Here are made-up nodes, facts about them, and rows of numbers that follow some of those facts. Name the node behind each unnamed row.

Some facts about the nodes:
bebro α:417 Π:a
bezak β:bugrom α:299 Π:e κ:tagesin
bitrer Λ:tabun, zufles, plipleklan, vater, plubrer α:299 Π:a
bodrel α:725 Π:e
bofubo β:grobres α:293 Π:a
boka α:299 Π:a
boskar β:kiflil α:293 Π:c κ:rovis
brafo β:vutus α:293 Π:a κ:skulur, zigol
breze α:293 Π:a
briklas Λ:flustir α:293 Π:a κ:tagesin
brudrarir β:memil α:299 Π:a
brutek β:museke α:299 Π:a
bugrom β:memil α:299 Π:a
daflem Λ:daskas β:memil α:299 Π:d
daskas β:museke α:417 Π:a
demuk Λ:grepeskim β:fadre α:725 Π:a
detes α:299 Π:e κ:skulur, boskar, rovis
divos Λ:tabun, fluflik, setik α:725 Π:b κ:stigu, plonusir
dobiskor α:725 Π:d κ:divos
dobren α:299 Π:a κ:traskul
draskabok Λ:tramo, bebro, kofo, niror β:fadre, flugostos, grepeskim α:299 Π:a
dreple α:299 Π:a κ:tagesin, vedrek
dritre β:daflem α:725 Π:d
dubruflur α:299 Π:a
dupem Λ:rastim, trupom, breze, bugrom, vedrek α:964 Π:c
fadre β:memil, museke, zagra α:417 Π:a
fifo α:725 Π:d κ:vutus, stigu
figrem Λ:flustir, skaba, griflal α:299 Π:a
fikik β:bugrom α:299 Π:b
filon Λ:stuflak, paflogi, dubruflur, fifo, peple β:skulur α:964 Π:a
flabo Λ:rastim, neste, flutrozo β:memil α:417 Π:c κ:grabros
flaser Λ:bofubo, peple, bodrel, nifer α:417 Π:a
fleplito Λ:tramo, breze, rovis β:zeskebron, memil α:417 Π:c
fligi β:memil, zufles α:299 Π:b
fluflik α:964 Π:d
flugostos Λ:zovir, naplak β:zagra α:299 Π:b
fluplin β:trupom α:299 Π:a
flustir α:417 Π:d
flutrozo α:299 Π:a
fofes Λ:fadre β:namo, museke α:293 Π:b
fufugur β:zufles α:299 Π:c
giku Λ:rastim, memil, plafar, nosko, dubruflur, gobrok α:299 Π:b
gizas Λ:brutek, plopa, rovuklos, ploflen α:293 Π:c
gobrok β:museke α:299 Π:a
grabros α:299 Π:a κ:tagra
grepeskim β:memil α:299 Π:b κ:zigol, nosko, vedrek
griflal α:417 Π:a
grobres Λ:vutus, bofubo, paklir, dubruflur, kodredal, peple α:293 Π:b
grokla β:trisefim α:299 Π:d
gronu Λ:neste, trupom, podrigur, plumim, klima α:224 Π:a
grotrefen Λ:tiplos, nulus, fifo, gobrok α:299 Π:c κ:letrak
grudan Λ:skemos, boka, fikik, tabun, gupi α:964 Π:a
gukan α:417 Π:a
gukluman β:grabros, nuge α:299 Π:b
gupi α:299 Π:b
kiflil α:299 Π:a
kigifan β:trisefim, demuk α:299 Π:c κ:skubu
kletrodrun α:293 Π:b
klima α:299 Π:d
kloplodan Λ:purem, skulur, pulun, gupi, bugrom, tupu, fluplin α:299 Π:a κ:traskul
kluzer Λ:stomigel, memil, stigu, truston β:namo, fifo, demuk α:725 Π:a
kodredal α:417 Π:a κ:nosko
kofo β:museke α:299 Π:b
kovus Λ:pulun, museke α:417 Π:b κ:sokiskir, boskar, truston
letrak α:299 Π:c κ:dobiskor
medril α:417 Π:a
memil α:299 Π:a
mibrek Λ:podrigur, zufles, skubu, fluplin α:299 Π:e κ:zigol
mudus Λ:fluflik, memil, medril, grepeskim α:299 Π:c
muges α:299 Π:b
museke β:memil α:725 Π:a
muskabru Λ:zimur, brafo α:725 Π:d
namo α:299 Π:b
naplak β:memil, fifo α:293 Π:c κ:vigel, trigras, bezak
nepun Λ:vutus, trupom, teskonum α:299 Π:a
neste α:293 Π:d
nifer β:bezak α:293 Π:a
nires α:299 Π:c κ:fifo, bezak
niror α:725 Π:b
nitur Λ:patror, fluflik, naplak β:tabun α:299 Π:c
nosko α:725 Π:a κ:pliskarir
nuge β:neste α:725 Π:d
nulus β:memil α:224 Π:a κ:grepeskim, mudus
paflogi α:417 Π:a κ:nires
paklir α:417 Π:a
patror β:memil, bugrom α:293 Π:a
penir β:daflem α:725 Π:c
peple α:299 Π:d
plafar α:224 Π:c
plavol β:museke α:299 Π:b
plaze Λ:purem, zovir, ploflen β:bugrom α:299 Π:d κ:rovis
pligrevel Λ:plopa, plubrer, letrak β:neste, nulus, gronu α:417 Π:a
plipleklan β:zagra α:417 Π:a
pliskarir Λ:fikik, muges, kofo, grokla, museke, dubruflur α:417 Π:d κ:truston
ploflen α:293 Π:c κ:truston
plonusir Λ:brutek, plipleklan, vater, tupu, klima α:299 Π:c κ:stovel
plopa α:293 Π:b
plovir Λ:rovis β:truston α:725 Π:a
plubrer α:299 Π:a
plumim β:patror α:299 Π:a
podrigur β:truston α:299 Π:b
pulun β:zagra α:299 Π:a
purem α:299 Π:c
rastim β:giku α:417 Π:e
reskam β:bugrom α:417 Π:a
rovis α:293 Π:a
rovuklos β:dritre α:725 Π:d
rura Λ:patror, kletrodrun, plopa, museke, stovim α:293 Π:a κ:dreple, tagra
setik α:417 Π:b
skaba α:417 Π:a
skaruba Λ:fikik, plipleklan, sokiskir, gukan, zovir β:grobres α:293 Π:a
skemos β:bugrom α:299 Π:b
skubu α:725 Π:e
skulur β:fofes α:299 Π:a κ:dobren
skuza Λ:tipir, bodrel α:417 Π:b κ:naplak, ploflen
sokiskir β:bofubo, zagra α:417 Π:a κ:zigol
stigu α:299 Π:a κ:tudotra
stomigel α:299 Π:c
stovel Λ:patror, kofo, zagra β:memil, plavol, zagra α:299 Π:b
stovim α:417 Π:a
stuflak β:memil α:417 Π:e
tabun β:tagesin, trisefim α:299 Π:e
tagesin β:memil, museke, zagra α:299 Π:a κ:vedrek
tagra β:memil, trigras α:299 Π:a κ:tagesin, skaruba
tamestus Λ:kletrodrun, nifer β:memil, dobren α:417 Π:a
teskonum α:725 Π:a
tipir α:964 Π:a κ:nires
tiplos α:299 Π:a κ:rovis
tramo β:trisefim α:293 Π:e
traskul Λ:daskas, setik, fufugur α:725 Π:a κ:stovim
trigras α:299 Π:a
trisefim Λ:purem, trigras β:grabros, memil, museke α:293 Π:c
trupom β:plafar α:293 Π:a
truston β:kluzer α:299 Π:a κ:vibeplo, traskul
tudotra β:tagesin α:417 Π:a κ:dreple, tagesin
tupu α:964 Π:a κ:tiplos
vater β:trupom α:964 Π:a
vedrek β:bugrom α:299 Π:e κ:skaruba
vetis Λ:vigel, grabros, plipleklan, bugrom, peple, ziples, klima, rovis α:299 Π:a κ:tiplos, skubu, fleplito
vibeplo α:299 Π:e κ:tudotra
vigel α:964 Π:c
vograr α:293 Π:a
vutus α:417 Π:a
zagra β:memil α:299 Π:b
zaskes Λ:vograr, fifo α:725 Π:a
zeskebron α:224 Π:a
zigol α:299 Π:b κ:bezak
zimur β:tabun, memil, naplak, bezak α:299 Π:a
ziples β:plafar α:964 Π:a
zovir α:725 Π:e
zufles α:417 Π:c

Named rows:
skubu: [-38   7   4 -27 -25   6 -31   8   5   8  10 -14 -32 -21 -10  15 -29 -42
  -4   2 -16   8   0  -7 -33  16 -14  15  10 -13   2 -26   2 -34  18 -16
  30 -41 -44 -14 -44 -52   0  23 -51  15  36]
traskul: [ 31  16  37 -21 -22  -2 -17 -35  -1 -39  22  11   8  31  68 -34 -18 -26
   2 -35 -46   5  -5   8   8   0  22  -1 -12  42  23  10 -18  -8  -7  42
   0  -4 -20   4  36   5 -13 -18 -54  -5 -31]
setik: [-26   7  -9  -2  22  30   6  19   3  48  17  -4  -7 -11 -13  25  -2  17
  34  30  -8 -22 -29 -20 -37 -18 -17  21  35  -5  21 -25   8  34  22 -10
   4  42   7  11  -5 -14  28  17  15  18  31]
giku: [ -7  10  25 -21  28  -8 -23  -4 -33 -11 -10 -20  40  28  60 -20 -12 -10
  47 -36   1  21   6  22  26  -5  18 -37 -37  20 -24  14  -5   7 -18  29
   1  -7 -20  18  64  45 -15  -7  11   0 -12]
rastim: [ -5  -4 -28  -2 -10  36  27  16   1  38  18   8 -38 -27 -19  37   4  23
   4  20  -5 -14 -28 -32 -18 -27 -22  13  29 -12  28 -10   5   8   1 -21
   7  36  11  -6 -31 -44  21  23  37  28  20]
neste: [ -4  -7 -23   8  24  42   4  23  28  24 -23 -22 -37  -8 -34  34  34   1
  11  10 -12 -38  21  -6 -39   6 -13 -19  24  -8  -5  13   3  19  26 -14
   5  -1  30   0 -31  -2  -2  10  11  16  14]
stomigel: [  9 -12 -10 -15  -7  12   0   6 -16  -6  -1  10   5   6   7  -7   9  20
  10 -17 -36  19  13   7  -8 -14   7 -12  31 -31 -41  28  29  20 -27  -7
  -7 -15  -9 -34   9  13  32  38  45  14  13]
bezak: [ 18 -10 -22  47 -25 -41   8 -41 -15 -70  50  -6   7  -4  -6 -12  22  24
   2  -8 -17  38   0  50  39 -10  -7  -2 -19 -13  -6  34  -1 -16 -41  17
  -3   1  16   4  -3   5 -15 -38   2  -4 -28]
klima: [  4  52 -34 -28  -6   0 -24  14   7  37   1 -10 -19 -23 -31   9  11 -19
 -12  33  -7 -11  50   5 -40  31 -19   2   8 -27 -16   2  19 -15  21 -12
   7 -20 -11 -25 -27 -16 -10  11  16  -6  49]
skaruba: [ -4 -20  -7  37 -13 -34  42 -23  20  -6   2 -23   8  22 -10 -28 -15 -41
 -10 -18  33 -32 -20  26  27  22   0  -9 -61  61  34 -14 -59  18   6  20
  -5  17 -13  35  32  40 -40 -53 -59 -51 -46]
sokiskir: [  6   2 -10  26 -22  -2  28 -17  14  28  21  15  -5 -36 -12  14 -18  -8
 -18  34  12 -31 -41 -24 -13 -11 -27  34   3   2  58 -40 -41 -16  24 -14
   8  47   0  14 -32 -33  23  -9 -55 -16   2]
kodredal: [ 37   2  -6  14  -7  14  16 -15  21  11  30  21 -11 -21  27   0   4  13
  12  21 -19 -19 -39 -33 -30 -31  -8  30  34  -2  51  -8 -17  30   1 -19
  -6  39   3   8 -18 -18  49   9 -24   7   3]
dobiskor: [-25  -2 -18   6   9  -5  25 -10   2 -24  29 -12 -13 -12  29  36 -32  19
  36 -23 -40  24 -20  51 -23 -15  20 -28 -15   2 -40 -26   0  -7 -35 -17
  21 -17 -14   6 -47 -11 -13  -3  -1  25  -4]
grudan: [ -5   0  20  -9  -1  -2 -17   9  -3   3 -36 -30  -5  51   1 -36  -9 -60
  -4 -33  33  -7  11  27  16  39  13 -24 -43  66   2  10 -22  16  11  22
  -4 -26 -24  19  55  54 -44 -14 -23 -23 -12]
stuflak: [  8 -24  -7 -25  13  11  48  24  11  21  26  -3 -18  -1   7  56   4  57
  -6   2  36 -15 -36 -61 -14 -19 -11  26   7   4  16  19  -7  28   5  -8
  10  10  27   3 -18 -68  14   4  34  24   6]
stigu: [  9 -10 -22  47  16 -34  -8  -4   3 -26   7  29  14  -9  12  -3  -5  29
   6   0 -14  23 -14  49  13 -17  39 -11  -1 -35 -10 -16  11   8 -34 -33
 -19 -13   3 -18 -33  25  34  -2  12   5 -14]
kiflil: [ 13   0   5   1  12  -9 -28   4 -14  -6  -8   9  13  13  17 -21  -2   6
  16 -21  -9  21  20   3   5 -17  24 -16   7 -16 -15  16  20   9 -22  -2
 -14 -16  -4  -5  22  26  16  22  32  11  -3]
podrigur: [-13  31  -6  -2   0  -7 -35   8  -6  21  -6   2  16 -17 -49  -5   5  -7
 -16  48   3   3  40   4  -5  27  -4  17  21 -36  -4 -14  25 -26  19   1
   7   4  10  -5 -16   4  -4   2   6   7  21]
museke: [-16  25   9 -39  -1 -14  18  12  17  24 -14  48 -14 -11 -33  40 -15  28
 -70  33   6 -14   3 -48  -9  25   6  38   8  -9  -3 -44  27 -40  37   0
   5   4  -2  -4 -34 -43 -27   9  -6   3  17]

Name these rows:
No name comes twice in this set of rows, the named rows included.
[ 12 -52   0  51  23   6  34  -9  15 -36   2   3   3  12  37 -15  11  18
  30 -32 -14   0 -46  39  15 -41  22 -25 -16  32  -5  15 -35  43 -29 -19
 -21  15   8  14   4  33  34 -18 -10   9 -54] | briklas
[ 33  13  14 -20 -15   4  35 -28   8  11  38 -41   0  -8  75  -3 -20 -39
  33 -25  11 -30 -35  -6 -17 -20 -31 -16 -21  64  26   9 -79   4  23  37
  18  17 -32  35  38 -32 -12 -46 -53 -33 -10] | pliskarir
[ 51  -4   7  21 -22 -11 -32 -24  -4 -35   8  45  19 -28  23 -26  27  23
 -11   1 -30  22  28  -1  12 -29   4  11  23 -27   8  25   9 -29  -6  -4
  -9  -2  22 -13 -20   8  32 -11 -11   1 -32] | truston
[-15  28  12 -26   3 -22 -13  -6 -21   8 -19 -20  41   8   5 -22 -20 -31
 -11   2  30   7  36   6  27  14 -11 -20 -34  22  -4 -24  -5 -29   2  31
   3   1 -14  25  43  25 -34 -25  -5 -13   3] | flugostos
[ 20   5  16   7  12  12  15 -13   5 -10  34  -6  30   2  52  -1  -8  16
  46 -10 -16 -14 -54 -13 -12 -38  -6   3   1  30  32  -5 -53  26   2   9
   5  29  -6  27  20  -7  27 -15 -36   2 -25] | skuza
[  4 -40  -7  20   6   7   2  17   0   2  11  -3 -31  23 -77  30  41  39
 -42  30  47 -25   2 -42   8  24   1  25   4  -2  28  27  -1  29  35 -10
  -6   9  57   3 -11 -28 -24  -7   8  12  20] | patror
[-15  15 -18  -3 -14  26  28  17  10  65   9   8 -26 -32 -47  17 -13  -9
 -28  47  30 -27 -29 -47 -26   6 -27  44  25 -11  45 -45   5   0  39  -8
  19  48   7  16 -35 -32   3  14   9   0  51] | plipleklan
[ 33  12   8  12  35 -49 -12 -12  26 -30  25  22  30 -18  -5  24  20  67
 -38  37  -9  12  15  -7  -1  -7   7  39   2 -35 -10   6  -5  -2   5 -11
  -9 -20  34 -13 -24 -27  16 -51 -25 -14 -32] | grepeskim
[-22  21 -31  17 -21 -28   5  18  -1   2   5 -11  -2 -13 -17  -2 -26 -21
  -4  23  14   9   1  43 -10  27   1  -1 -12 -22 -15 -25   0   9 -18 -19
  10 -31 -21 -38 -22   6  -6   0   5 -13  14] | letrak
[  9  26 -32 -16   0   1 -19   8   8  13  -2  -6 -23 -28 -23  17  25  11
  -7  20 -18   0  47   6 -33  19  -5   1  20 -46 -32   8  31 -19  11 -20
   3 -16   1 -26 -33 -18  11  12  37  17  33] | peple
[ -3 -19  19 -24  13  -2  44   9  -7  19  19 -14  -4  32  32  21 -23  32
  17 -10  53 -26 -63 -38  18 -18  -9   4 -28  45  30  -4 -26  36   7  19
   9  19   6  30  45 -31 -23   0   5 -11  -8] | tamestus
[  1 -25 -15  53  13 -11  -1   4  23 -26 -22  22  -1   2  -8 -11  11  24
   0  -1 -27   2  -7  30  -4  -5  34  -1   3 -21  -8   3   9  14 -25 -39
 -16 -12  20 -14 -36  30  30  -5 -16  11 -42] | tipir
[ 21   2   3  27   2 -53  25 -18   1 -35   0  37  35 -23  24  -5  -8  48
 -35 -11  11  18  -5  25  41 -25  25   2 -19 -10 -18  -6  -4 -30 -25 -17
 -10   6   4   3 -18  15   8 -43   3 -25 -57] | tagesin
[-58  18   1   2  22 -38  14 -20  -2 -18  19 -17  17  16  23  -3 -52 -14
  27  -1 -12  23 -41  57  -6   4   8 -17 -37  36 -16 -53 -28  -9 -11   7
  10  -7 -41  15  14  17 -36 -27 -52  -8  -7] | divos
[ 52   1  29  -2 -14  -4 -41 -17   1 -29  -3  24  18   2  50 -39  20   4
  -1 -21 -36  16  33 -11  -1 -23   4  10  18 -16  -2  34   1   7  -4   0
  -9  -9  -3 -17  19   6  32  -5 -20  -4 -23] | dobren

The same nodes again, as new rows of numbers:
Known rows:
kodredal: [ 21   1   3   2 -11  12 -10 -21 -14 -11  23  -5  25  -6]
zovir: [ -7  -3  19  19   8  12  -4 -22 -13 -38 -14  -6  -9   7]
fluplin: [ -5  -1   9  -6  17   6 -10   3  -4 -19   4  -5  -7   8]
zaskes: [ 21 -16   4  44 -10  -8 -37 -12   0   6  48  -3  29  -6]
gukan: [  6  -6   3   9  23  13  -5 -10 -37 -19   3  -3   0  -2]
gronu: [ 15 -19   3  37  24  -1 -63  14 -33  -7  30  -6  10  -9]
kletrodrun: [ 19  -8  -4  12  52  22   6 -28 -45 -24  11  -3  14 -15]
pligrevel: [  9 -20  -2  29  30   7 -55  10 -21   1  22  -6  -8 -14]
tudotra: [ 14  -2  -9  18  16   8 -22  -2  -5  -8  19  -5  17  -8]
tramo: [ -2   7  -4   7  53  25  -9 -34  -9 -22  11  -5  22 -21]
tupu: [-15 -25  25  10  45  19  -7 -31 -64  -4  17   1  -7  -7]
vedrek: [  6   4   8  10   9   6 -25 -15  20 -18  11 -10   7   1]
fluflik: [ 10  -9   7  13  34  17  24 -46 -25 -27  10  -3  12  -6]
letrak: [  2 -14  10  63  60 -11   8   8   5 -48 -37   1  14  16]
rastim: [  4   0   5   5  22  16   3 -31  11 -26  13  -5  29  -6]
traskul: [ 19 -18   6  36 -17  -1 -48   0 -17   5  44  -7  -4  -8]
skuza: [ 34 -14   1  37  21   0 -33  -5 -16   0  41  -7  16 -12]
trisefim: [  9 -21 -15  28  68  15 -45 -10 -27 -18  18  -8  -8 -27]
truston: [ 13   0   5   5  -5   0 -16 -11  16   4  28  -5  23   0]

Rows to name:
No name comes twice in this set of rows, the named rows included.
[ 21 -24  -2  86  53 -27 -36  13  27 -19  15   0  52   6] | grotrefen
[  2 -11  10  -2  45  27  -1 -32 -55 -19  21   1  19 -13] | rovis
[ 13 -23   1  32   8 -12 -60  13   9   9  39  -8   3  -6] | draskabok
[ 33 -24   8  42  17 -17 -46   0   4   9  60  -7  18  -6] | giku
[ 29 -18   9  44  -1  -7 -48   1  10  -3  51 -13   9  -4] | mudus
[ 14   0  -9  -6  35  28 -13 -26 -24  -2  24  -2  21 -21] | brafo
[  7  -6  12   9  40  16  -1 -12 -32 -42  -2  -6  -7  -4] | zufles
[ 20 -21 -14  45  16   4 -47 -13  -6  23  52  -4  21 -21] | filon
[ 16  -7 -22  43  36  22 -57  13 -33  -1  18  -8 -10 -32] | skaruba
[ 15 -12  18  44  -5   2 -70  12 -11 -14  27 -13 -12  -6] | mibrek
[ 14 -12   3  15  68  17 -14 -27 -24  -3  46  -5  23 -25] | boskar
[ 12  -3  15  31 -11   1 -40 -17   4 -25  21  -7  20  -1] | vibeplo

